Here is a tiny trained network, its code and every weight. The questions are about switching its units off for an input and a target symbol, where a switched-off unit gives its printed mean instead of its output.

import numpy as np


def w(rows, s, z=0):
    codes = np.array(rows[::2]) - 128.0
    scale = np.full(codes.shape[1], s)
    scale[-1] = z or s
    return codes * scale


def f(y):
    return np.maximum(y, 0)


def softmax(a):
    e = np.exp(a - a.max(-1, keepdims=True))
    return e / e.sum(-1, keepdims=True)


def log_softmax(a):
    a = a - a.max(-1, keepdims=True)
    return a - np.log(np.exp(a).sum(-1, keepdims=True))


def net(x, mask):
    ids = ['αβγδεζηθλμξπστφω'.index(c) for c in x.split()]
    T = len(ids)
    res = E[ids] + P[:T]
    u = 0
    for l in range(3):
        q, k, v = (res @ M[l].T for M in (Q, K, V))
        z = softmax(np.where(np.tri(T) > 0, q @ k.T / 2**0.5, -1e9)) @ v
        res = res + np.where(mask[u], z, O[l][:, -1]) @ O[l][:, :-1]
        u += 1
        y = f(res @ A[l][:, :-1].T + A[l][:, -1])
        res = res + np.where(mask[u : u + 8], y, B[l][:, -1]) @ B[l][:, :-1]
        u += 8
    return log_softmax(res[-1] @ U[:, :-1].T + U[:, -1])


Q, K, V, O, A, B = {}, {}, {}, {}, {}, {}
E = w([
[145,108,90],'α',
[101,82,157],'β',
[142,116,104],'γ',
[96,91,140],'δ',
[114,94,172],'ε',
[120,126,133],'ζ',
[114,106,151],'η',
[159,159,96],'θ',
[149,101,151],'λ',
[53,110,105],'μ',
[92,113,110],'ξ',
[95,167,79],'π',
[124,75,10],'σ',
[163,116,227],'τ',
[29,250,140],'φ',
[208,192,174],'ω',
],0.021)
P = w([
[106,119,116],'0',
[123,230,144],'1',
[113,100,107],'2',
[124,249,151],'3',
[114,94,104],'4',
[121,230,146],'5',
[116,92,100],'6',
[122,229,143],'7',
[117,92,99],'8',
[120,222,146],'9',
[118,91,99],'10',
[120,215,146],'11',
],0.013)
Q[0] = w([
[2,206,121],'L0H1',
[110,60,104],'L0H1',
],0.012)
K[0] = w([
[2,108,73],'L0H1',
[170,32,91],'L0H1',
],0.012)
V[0] = w([
[255,97,160],'L0H1',
[141,107,156],'L0H1',
],0.0035)
O[0] = w([
[101,1,123,3],'L0H1',
[168,154,27,99],'L0H1',
],0.0064,0.0038)
A[0] = w([
[212,75,61,115],'L0N1',
[98,98,103,92],'L0N2',
[160,99,89,2],'L0N3',
[250,97,124,192],'L0N4',
[56,35,89,49],'L0N5',
[198,188,159,71],'L0N6',
[148,68,183,97],'L0N7',
[103,110,47,76],'L0N8',
],0.013,0.0069)
B[0] = w([
[244,109,211,171],'L0N1',
[110,125,87,147],'L0N2',
[94,131,60,130],'L0N3',
[140,200,254,203],'L0N4',
[125,100,49,182],'L0N5',
[119,76,113,254],'L0N6',
[155,110,182,159],'L0N7',
[150,220,104,164],'L0N8',
],0.0095,0.0052)
Q[1] = w([
[103,240,254],'L1H1',
[48,7,205],'L1H1',
],0.0043)
K[1] = w([
[214,255,221],'L1H1',
[119,76,122],'L1H1',
],0.0049)
V[1] = w([
[149,253,129],'L1H1',
[52,66,15],'L1H1',
],0.0053)
O[1] = w([
[168,160,194,244],'L1H1',
[113,3,70,2],'L1H1',
],0.0062)
A[1] = w([
[145,119,175,11],'L1N1',
[84,80,91,34],'L1N2',
[132,157,11,255],'L1N3',
[142,173,78,138],'L1N4',
[146,121,159,147],'L1N5',
[124,120,169,29],'L1N6',
[249,118,89,159],'L1N7',
[129,27,160,203],'L1N8',
],0.015,0.0078)
B[1] = w([
[90,113,139,179],'L1N1',
[69,85,4,160],'L1N2',
[38,112,223,254],'L1N3',
[144,96,191,229],'L1N4',
[132,172,120,214],'L1N5',
[99,130,119,158],'L1N6',
[134,171,30,212],'L1N7',
[218,70,190,195],'L1N8',
],0.011,0.0075)
Q[2] = w([
[29,156,168],'L2H1',
[92,252,194],'L2H1',
],0.0041)
K[2] = w([
[35,154,220],'L2H1',
[87,252,173],'L2H1',
],0.003)
V[2] = w([
[254,110,43],'L2H1',
[230,73,179],'L2H1',
],0.012)
O[2] = w([
[178,133,37,4],'L2H1',
[254,76,194,103],'L2H1',
],0.0066,0.033)
A[2] = w([
[148,160,172,85],'L2N1',
[153,103,119,83],'L2N2',
[94,182,182,4],'L2N3',
[108,109,71,5],'L2N4',
[102,212,80,219],'L2N5',
[114,113,10,95],'L2N6',
[133,143,168,45],'L2N7',
[78,126,127,35],'L2N8',
],0.012,0.013)
B[2] = w([
[158,173,67,189],'L2N1',
[163,123,168,133],'L2N2',
[142,116,30,252],'L2N3',
[172,247,163,128],'L2N4',
[204,2,88,200],'L2N5',
[53,26,175,135],'L2N6',
[96,154,53,168],'L2N7',
[239,133,90,161],'L2N8',
],0.008,0.029)
U = w([
[158,36,88,4],'α',
[149,35,142,69],'β',
[176,64,105,116],'γ',
[93,39,151,109],'δ',
[198,92,163,105],'ε',
[81,125,227,249],'ζ',
[146,80,182,215],'η',
[205,122,111,154],'θ',
[186,170,189,226],'λ',
[67,82,97,109],'μ',
[60,91,149,165],'ξ',
[32,170,136,101],'π',
[115,57,88,146],'σ',
[108,250,169,96],'τ',
[110,130,46,105],'φ',
[187,209,91,41],'ω',
],0.013,0.015)

Each question gives the input, a string of symbols that net reads in full, and the target symbol t.
The units are the heads (2 rows each of Q, K, V and O) and the neurons (one row each of A and B). Each row of codes is followed by its name. A weight is (code - 128) times the scale printed after its matrix; where a second scale follows, it is the last column's (O, A, B and U).
mask holds one flag per unit, layer by layer, with each layer's heads first. A switched-off unit (its flag False) gives its mean, the last column of its rows in O or B, instead of its output. The means were averaged over made-up inputs and are rounded, as every weight is.
A unit's drop is (log p(t) with every unit on - log p(t) with that unit switched off) / (log p(t) with every unit on - log p(t) with every unit switched off).
The circuit of an input: a set's keep is (log p(t) with only the set's units on - log p(t) with every unit switched off) / (log p(t) with every unit on - log p(t) with every unit switched off). Starting from the 12 units with the biggest drops (on a tie, the unit counted first), units are removed one at a time, each time the one whose removal leaves the highest keep (on an exact tie, the one counted first), for as long as the keep stays at least 0.8.
circuit, biggest first: the units of the circuit, biggest drop first
most important unit: the unit with the biggest drop
k most important neurons: the k neurons with the biggest drops, biggest first
top k neurons in layer l: the k neurons of layer l with the biggest drops, biggest first
input τ θ τ ε τ τ α ζ, target τ: 4 most important neurons : (L2N5 L0N4 L1N7 L0N7)
input π α φ ω ζ λ φ θ δ θ λ, target λ: most important unit : L0N4
input μ θ ζ λ τ θ, target τ: top 2 neurons in layer 0 : (L0N4 L0N6)
input ζ δ δ ζ ζ ζ μ ζ π π, target π: circuit, biggest first : (L1N3 L2H1 L0N1)
input τ ζ σ μ θ ζ τ π, target τ: 4 most important neurons : (L2N5 L1N4 L0N4 L1N7)
input σ δ γ φ γ ε, target φ: circuit, biggest first : (L1N8 L2H1 L2N3 L2N5)
input τ π π θ α λ ζ ζ τ π, target τ: 2 most important neurons : (L1N4 L2N5)
input λ τ ζ μ θ ω ζ ε φ δ, target φ: circuit, biggest first : (L1N8 L2N3 L0H1 L2H1)
input π λ φ ζ, target φ: circuit, biggest first : (L2H1 L2N3)
input π φ μ ζ ζ σ θ λ ω, target ω: circuit, biggest first : (L0N4 L1H1 L2N1 L2N3)
input λ ζ ε λ ε η τ φ, target φ: top 2 neurons in layer 2 : (L2N3 L2N5)
input ζ γ η α ξ ζ β ζ ζ δ, target ζ: 3 most important neurons : (L2N3 L1N7 L0N4)
input θ ζ ω δ α δ τ θ τ ζ τ ζ, target τ: 3 most important neurons : (L0N4 L2N5 L1N7)
input φ ω γ ζ, target ω: circuit, biggest first : (L1H1 L2N1 L2N3)
input ξ τ η θ, target τ: most important unit : L2H1
input θ λ γ φ μ, target μ: 3 most important neurons : (L1N3 L1N2 L0N5)
input π η ζ φ φ θ, target φ: 2 most important neurons : (L1N8 L0N1)
input δ θ φ φ σ ω ξ λ, target ω: circuit, biggest first : (L1H1 L0N4 L2N1 L2N3)
input μ μ θ θ ζ π μ, target μ: 4 most important neurons : (L1N3 L2N8 L1N2 L0N5)
input φ μ ω η ξ, target ξ: most important unit : L1H1
input λ ε φ η, target φ: circuit, biggest first : (L1N8 L2H1 L2N3)
input τ ω σ ξ ζ π ε, target ε: 4 most important neurons : (L1N8 L1N3 L0N5 L0N8)
input φ φ ζ δ λ ε φ φ ζ ζ, target φ: 4 most important neurons : (L1N8 L2N3 L0N1 L2N5)
input η δ ζ, target ζ: top 2 neurons in layer 2 : (L2N3 L2N5)
input β μ λ θ τ λ, target τ: 3 most important neurons : (L0N4 L2N5 L1N7)
input ξ β ω ζ, target ω: top 4 neurons in layer 1 : (L1N3 L1N8 L1N2 L1N1)
